Below is a small trained network, with its code and all its weights. Each question gives an input and a target symbol and asks what happens when units are switched off, that is, made to give their printed mean instead of their output.

import numpy as np


def w(rows, s, z=0):
    codes = np.array(rows[::2]) - 128.0
    scale = np.full(codes.shape[1], s)
    scale[-1] = z or s
    return codes * scale


def f(y):
    return np.maximum(y, 0)


def softmax(a):
    e = np.exp(a - a.max(-1, keepdims=True))
    return e / e.sum(-1, keepdims=True)


def log_softmax(a):
    a = a - a.max(-1, keepdims=True)
    return a - np.log(np.exp(a).sum(-1, keepdims=True))


def net(x, mask):
    ids = ['αβεθπτω'.index(c) for c in x.split()]
    T = len(ids)
    res = E[ids] + P[:T]
    u = 0
    for l in range(2):
        q, k, v = (res @ M[l].T for M in (Q, K, V))
        z = softmax(np.where(np.tri(T) > 0, q @ k.T / 2**0.5, -1e9)) @ v
        res = res + np.where(mask[u], z, O[l][:, -1]) @ O[l][:, :-1]
        u += 1
        y = f(res @ A[l][:, :-1].T + A[l][:, -1])
        res = res + np.where(mask[u : u + 12], y, B[l][:, -1]) @ B[l][:, :-1]
        u += 12
    return log_softmax(res[-1] @ U[:, :-1].T + U[:, -1])


Q, K, V, O, A, B = {}, {}, {}, {}, {}, {}
E = w([
[174,157,2,73,118,116],'α',
[61,97,79,137,161,106],'β',
[130,188,101,82,108,101],'ε',
[159,105,137,104,134,228],'θ',
[154,88,169,223,105,78],'π',
[130,181,173,128,112,97],'τ',
[224,177,118,163,51,106],'ω',
],0.0056)
P = w([
[185,182,136,141,195,124],'0',
[129,72,26,195,48,171],'1',
[196,134,146,97,176,94],'2',
[163,151,168,124,194,159],'3',
[79,117,104,132,3,150],'4',
[218,90,160,65,149,72],'5',
[149,121,177,96,166,166],'6',
[71,122,138,113,2,113],'7',
],0.0049)
Q[0] = w([
[123,130,101,217,75,93],'0.h1',
[251,156,189,139,120,151],'0.h1',
],0.025)
K[0] = w([
[198,236,128,219,184,183],'0.h1',
[255,72,197,31,49,72],'0.h1',
],0.016)
V[0] = w([
[69,99,110,122,185,108],'0.h1',
[121,146,103,130,112,5],'0.h1',
],0.015)
O[0] = w([
[24,77,126,114,191,162,24],'0.h1',
[77,254,104,223,179,185,7],'0.h1',
],0.0073,0.0019)
A[0] = w([
[135,174,164,119,170,65,106],'0.n1',
[137,95,102,98,207,96,99],'0.n2',
[196,164,195,130,137,147,56],'0.n3',
[3,80,186,113,137,138,3],'0.n4',
[138,86,97,169,103,32,133],'0.n5',
[159,151,77,87,183,99,70],'0.n6',
[120,77,181,195,154,61,123],'0.n7',
[96,147,107,174,123,135,96],'0.n8',
[129,161,189,136,178,52,131],'0.n9',
[57,164,94,143,38,63,90],'0.n10',
[97,69,159,202,105,110,48],'0.n11',
[117,130,111,213,103,233,80],'0.n12',
],0.012,0.0049)
B[0] = w([
[92,129,165,121,100,132,178],'0.n1',
[120,121,84,124,128,174,184],'0.n2',
[135,163,109,130,169,52,227],'0.n3',
[129,173,140,69,215,4,146],'0.n4',
[106,154,122,178,147,169,251],'0.n5',
[129,160,79,98,105,152,162],'0.n6',
[122,109,111,185,179,136,174],'0.n7',
[78,134,154,77,111,132,149],'0.n8',
[97,96,172,162,98,118,194],'0.n9',
[63,99,35,161,160,68,209],'0.n10',
[109,169,96,83,118,80,140],'0.n11',
[180,106,41,197,140,129,186],'0.n12',
],0.02,0.0021)
Q[1] = w([
[101,198,168,155,66,104],'1.h1',
[1,174,105,164,156,94],'1.h1',
],0.032)
K[1] = w([
[152,247,164,160,151,58],'1.h1',
[14,218,170,214,241,255],'1.h1',
],0.02)
V[1] = w([
[165,29,159,83,114,134],'1.h1',
[194,109,156,131,3,184],'1.h1',
],0.0066)
O[1] = w([
[124,252,201,203,122,149,50],'1.h1',
[39,227,153,133,209,144,7],'1.h1',
],0.0037,0.0017)
A[1] = w([
[96,91,123,141,73,192,246],'1.n1',
[133,174,89,56,99,172,2],'1.n2',
[165,171,179,108,119,84,117],'1.n3',
[108,110,176,107,22,164,178],'1.n4',
[78,106,246,100,91,87,22],'1.n5',
[134,92,194,190,135,118,49],'1.n6',
[58,130,224,70,2,112,127],'1.n7',
[216,64,157,93,173,129,59],'1.n8',
[139,104,142,111,118,106,73],'1.n9',
[137,169,186,38,111,153,154],'1.n10',
[67,131,178,96,203,171,129],'1.n11',
[106,154,151,83,45,162,215],'1.n12',
],0.016,0.0042)
B[1] = w([
[185,117,159,154,70,100,255],'1.n1',
[198,223,114,76,108,180,149],'1.n2',
[68,103,91,120,107,166,197],'1.n3',
[15,154,77,138,145,150,185],'1.n4',
[56,150,158,79,7,210,154],'1.n5',
[129,140,141,193,186,203,170],'1.n6',
[200,136,252,90,172,30,195],'1.n7',
[118,74,138,75,170,195,195],'1.n8',
[129,162,141,138,122,113,136],'1.n9',
[209,61,151,122,157,134,198],'1.n10',
[186,132,132,161,69,99,149],'1.n11',
[74,128,27,133,183,131,192],'1.n12',
],0.025,0.0053)
U = w([
[171,188,117,87,135,161,4],'α',
[225,87,155,166,35,93,227],'β',
[119,161,149,96,231,26,234],'ε',
[140,42,136,70,157,204,56],'θ',
[139,151,159,178,181,162,18],'π',
[102,154,178,104,103,168,28],'τ',
[2,126,12,133,92,138,185],'ω',
],0.0044,0.0038)

Each question gives the input, a string of symbols that net reads in full, and the target symbol t.
The units are the heads (2 rows each of Q, K, V and O) and the neurons (one row each of A and B). Each row of codes is followed by its name. A weight is (code - 128) times the scale printed after its matrix; where a second scale follows, it is the last column's (O, A, B and U).
mask holds one flag per unit, layer by layer, with each layer's heads first. A switched-off unit (its flag False) gives its mean, the last column of its rows in O or B, instead of its output. The means were averaged over made-up inputs and are rounded, as every weight is.
A unit's drop is (log p(t) with every unit on - log p(t) with that unit switched off) / (log p(t) with every unit on - log p(t) with every unit switched off).
The circuit of an input: a set's keep is (log p(t) with only the set's units on - log p(t) with every unit switched off) / (log p(t) with every unit on - log p(t) with every unit switched off). Starting from the 12 units with the biggest drops (on a tie, the unit counted first), units are removed one at a time, each time the one whose removal leaves the highest keep (on an exact tie, the one counted first), for as long as the keep stays at least 0.8.
circuit, biggest first: the units of the circuit, biggest drop first
unit that matters most: the unit with the biggest drop
k most important neurons of layer l: the k neurons of layer l with the biggest drops, biggest first
drop of u: that unit's drop, to one decimal
input ε θ ω τ θ θ α ε, target ω: circuit, biggest first -> (0.n10)
input θ ω ε ω ε θ θ, target θ: circuit, biggest first -> (0.n5; 0.n10; 1.n8; 0.h1)
input θ π β α ω β ω θ, target ω: circuit, biggest first -> (1.n4; 0.n3)
input θ β θ π θ θ β, target θ: 2 most important neurons of layer 1 -> (1.n8; 1.n1)
input β θ θ ε θ θ β, target θ: circuit, biggest first -> (0.h1; 1.h1; 1.n8)
input β ε π θ π α ω, target ω: 4 most important neurons of layer 1 -> (1.n7; 1.n3; 1.n1; 1.n10)
input τ θ ε ε ω θ θ ω, target ω: 3 most important neurons of layer 1 -> (1.n7; 1.n10; 1.n1)
input θ θ θ θ ε, target β: 2 most important neurons of layer 0 -> (0.n10; 0.n5)
input β β π θ θ β θ, target β: circuit, biggest first -> (1.n11; 0.n10; 0.h1)
input θ β β β θ, target ω: 3 most important neurons of layer 0 -> (0.n12; 0.n10; 0.n3)
input θ π β β α, target β: 3 most important neurons of layer 0 -> (0.n10; 0.n3; 0.n7)
input β τ τ ε β ε, target ε: 3 most important neurons of layer 0 -> (0.n1; 0.n6; 0.n9)
input θ β β θ θ θ β β, target ε: 2 most important neurons of layer 0 -> (0.n4; 0.n10)
input θ ε θ ω θ β, target β: 3 most important neurons of layer 0 -> (0.n2; 0.n3; 0.n5)
input π θ θ ε θ ε, target ε: 3 most important neurons of layer 0 -> (0.n1; 0.n9; 0.n6)
input θ ε θ β π θ θ α, target β: 4 most important neurons of layer 0 -> (0.n10; 0.n5; 0.n7; 0.n3)
input α τ ε π θ, target β: unit that matters most -> 0.n12
input θ θ θ θ τ, target β: 4 most important neurons of layer 0 -> (0.n10; 0.n5; 0.n3; 0.n4)
input ε β β β θ θ β β, target ε: 2 most important neurons of layer 0 -> (0.n10; 0.n4)
input θ θ ε β, target β: unit that matters most -> 0.n3
input π θ ε α, target α: drop of 0.n6 -> 0.4
input β ω ε β β τ θ, target θ: drop of 0.n2 -> 0.0
input θ β β τ, target τ: drop of 0.n12 -> 0.1
input θ τ α θ θ, target ε: drop of 1.n7 -> 2.0
